Here is a tiny trained network, its code and every weight. The questions are about switching its units off for an input and a target symbol, where a switched-off unit gives its printed mean instead of its output.

import numpy as np


def w(rows, s, z=0):
    codes = np.array(rows[::2]) - 128.0
    scale = np.full(codes.shape[1], s)
    scale[-1] = z or s
    return codes * scale


def norm(h):
    return h / np.sqrt((h * h).mean(-1, keepdims=True) + 1e-5)


def f(y):
    return y / 2 * (1 + np.tanh(0.7978845608 * (y + 0.044715 * y**3)))


def softmax(a):
    e = np.exp(a - a.max(-1, keepdims=True))
    return e / e.sum(-1, keepdims=True)


def log_softmax(a):
    a = a - a.max(-1, keepdims=True)
    return a - np.log(np.exp(a).sum(-1, keepdims=True))


def net(x, mask):
    ids = ['αβδηλμστω'.index(c) for c in x.split()]
    T = len(ids)
    res = E[ids] + P[:T]
    r = norm(res)
    for j in range(2):
        rows = slice(3 * j, 3 * j + 3)
        q, k, v = (r @ M[0][rows].T for M in (Q, K, V))
        z = softmax(np.where(np.tri(T) > 0, q @ k.T / 3**0.5, -1e9)) @ v
        o = O[0][rows]
        res = res + np.where(mask[j], z, o[:, -1]) @ o[:, :-1]
    y = f(norm(res) @ A[0][:, :-1].T + A[0][:, -1])
    res = res + np.where(mask[2:6], y, B[0][:, -1]) @ B[0][:, :-1]
    return log_softmax(norm(res)[-1] @ U[:, :-1].T + U[:, -1])


Q, K, V, O, A, B = {}, {}, {}, {}, {}, {}
E = w([
[165,126,128,202,23,78],'α',
[142,71,140,144,115,19],'β',
[120,107,148,110,113,88],'δ',
[116,180,146,147,156,85],'η',
[29,64,87,169,59,224],'λ',
[117,116,87,255,109,145],'μ',
[27,33,134,217,184,53],'σ',
[150,181,169,126,101,37],'τ',
[188,90,58,88,40,109],'ω',
],0.0076)
P = w([
[134,123,168,42,191,158],'0',
[161,5,233,244,43,2],'1',
[133,152,88,170,174,219],'2',
[32,141,108,151,107,109],'3',
[210,64,205,190,100,38],'4',
[127,134,93,143,177,199],'5',
],0.0087)
Q[0] = w([
[223,186,205,175,129,115],'h0',
[209,87,144,103,135,246],'h0',
[69,215,32,82,45,78],'h0',
[108,169,208,97,119,241],'h1',
[254,45,181,149,184,164],'h1',
[92,202,16,86,190,105],'h1',
],0.0088)
K[0] = w([
[132,188,68,177,101,88],'h0',
[155,99,59,213,40,131],'h0',
[191,153,144,32,128,184],'h0',
[65,157,187,152,76,187],'h1',
[137,99,39,254,24,95],'h1',
[120,135,180,160,219,112],'h1',
],0.01)
V[0] = w([
[37,50,174,124,37,150],'h0',
[72,114,96,170,215,163],'h0',
[151,205,179,169,160,26],'h0',
[167,107,30,57,185,92],'h1',
[37,116,254,92,142,122],'h1',
[135,227,146,116,136,140],'h1',
],0.0087)
O[0] = w([
[209,70,147,141,213,201,199],'h0',
[64,75,52,198,165,48,43],'h0',
[126,156,254,81,132,23,118],'h0',
[24,85,91,99,26,188,136],'h1',
[195,106,95,67,235,105,88],'h1',
[52,163,108,163,167,128,3],'h1',
],0.0081,0.0038)
A[0] = w([
[111,38,48,19,188,118,2],'n0',
[117,158,56,91,184,193,204],'n1',
[191,255,79,111,21,213,50],'n2',
[151,88,169,20,17,98,91],'n3',
],0.0093,0.0063)
B[0] = w([
[254,114,115,229,35,65,144],'n0',
[57,236,186,27,58,131,221],'n1',
[186,119,85,110,184,21,236],'n2',
[86,83,197,190,128,225,254],'n3',
],0.0097,0.005)
U = w([
[43,152,131,57,22,227,143],'α',
[32,193,204,51,184,113,169],'β',
[43,166,175,72,141,37,200],'δ',
[219,203,101,20,18,34,92],'η',
[163,170,65,213,197,240,209],'λ',
[237,138,63,203,134,28,57],'μ',
[52,56,55,194,206,47,184],'σ',
[200,216,237,66,167,141,98],'τ',
[85,4,207,189,8,202,3],'ω',
],0.011,0.0055)

Each question gives the input, a string of symbols that net reads in full, and the target symbol t.
The units are the heads (3 rows each of Q, K, V and O) and the neurons (one row each of A and B). Each row of codes is followed by its name. A weight is (code - 128) times the scale printed after its matrix; where a second scale follows, it is the last column's (O, A, B and U).
mask holds one flag per unit, heads first, then neurons. A switched-off unit (its flag False) gives its mean, the last column of its rows in O or B, instead of its output. The means were averaged over made-up inputs and are rounded, as every weight is.
A unit's drop is (log p(t) with every unit on - log p(t) with that unit switched off) / (log p(t) with every unit on - log p(t) with every unit switched off).
The circuit of an input: a set's keep is (log p(t) with only the set's units on - log p(t) with every unit switched off) / (log p(t) with every unit on - log p(t) with every unit switched off). Starting from all 6 units, units are removed one at a time, each time the one whose removal leaves the highest keep (on an exact tie, the one counted first), for as long as the keep stays at least 0.8.
circuit, biggest first: the units of the circuit, biggest drop first
k most important neurons: the k neurons with the biggest drops, biggest first
which heads matter: for each layer, one digit per head in row order, 1 if its drop is at least 0.15 and else 0, layers parted by /
drop when u is switched off: that unit's drop, to one decimal
input ω μ ω τ τ, target ω: 2 most important neurons => n3; n1
input τ μ η δ, target β: which heads matter => 11
input δ ω η ω δ, target ω: which heads matter => 00
input δ α β η, target η: which heads matter => 01
input σ ω λ μ, target μ: circuit, biggest first => h1; n0
input σ ω μ ω, target μ: most important neuron => n0
input λ ω α μ, target λ: which heads matter => 10
input ω η ω σ δ, target ω: which heads matter => 01
input σ μ ω, target η: which heads matter => 00
input μ α ω η, target σ: which heads matter => 10
input ω μ μ β, target α: which heads matter => 11
input δ β ω μ, target η: which heads matter => 01
input ω τ ω ω σ η, target β: which heads matter => 00
input λ ω σ α ω, target ω: 2 most important neurons => n2; n3
input σ ω α δ, target μ: which heads matter => 11
input μ τ λ μ μ, target μ: circuit, biggest first => n3
input σ η β, target ω: 2 most important neurons => n1; n2
input α ω α, target μ: 2 most important neurons => n1; n2
input τ σ μ μ, target β: 2 most important neurons => n2; n0
input λ μ μ ω, target λ: circuit, biggest first => h0
input δ σ ω ω ω σ, target σ: drop when h0 is switched off => 2.3
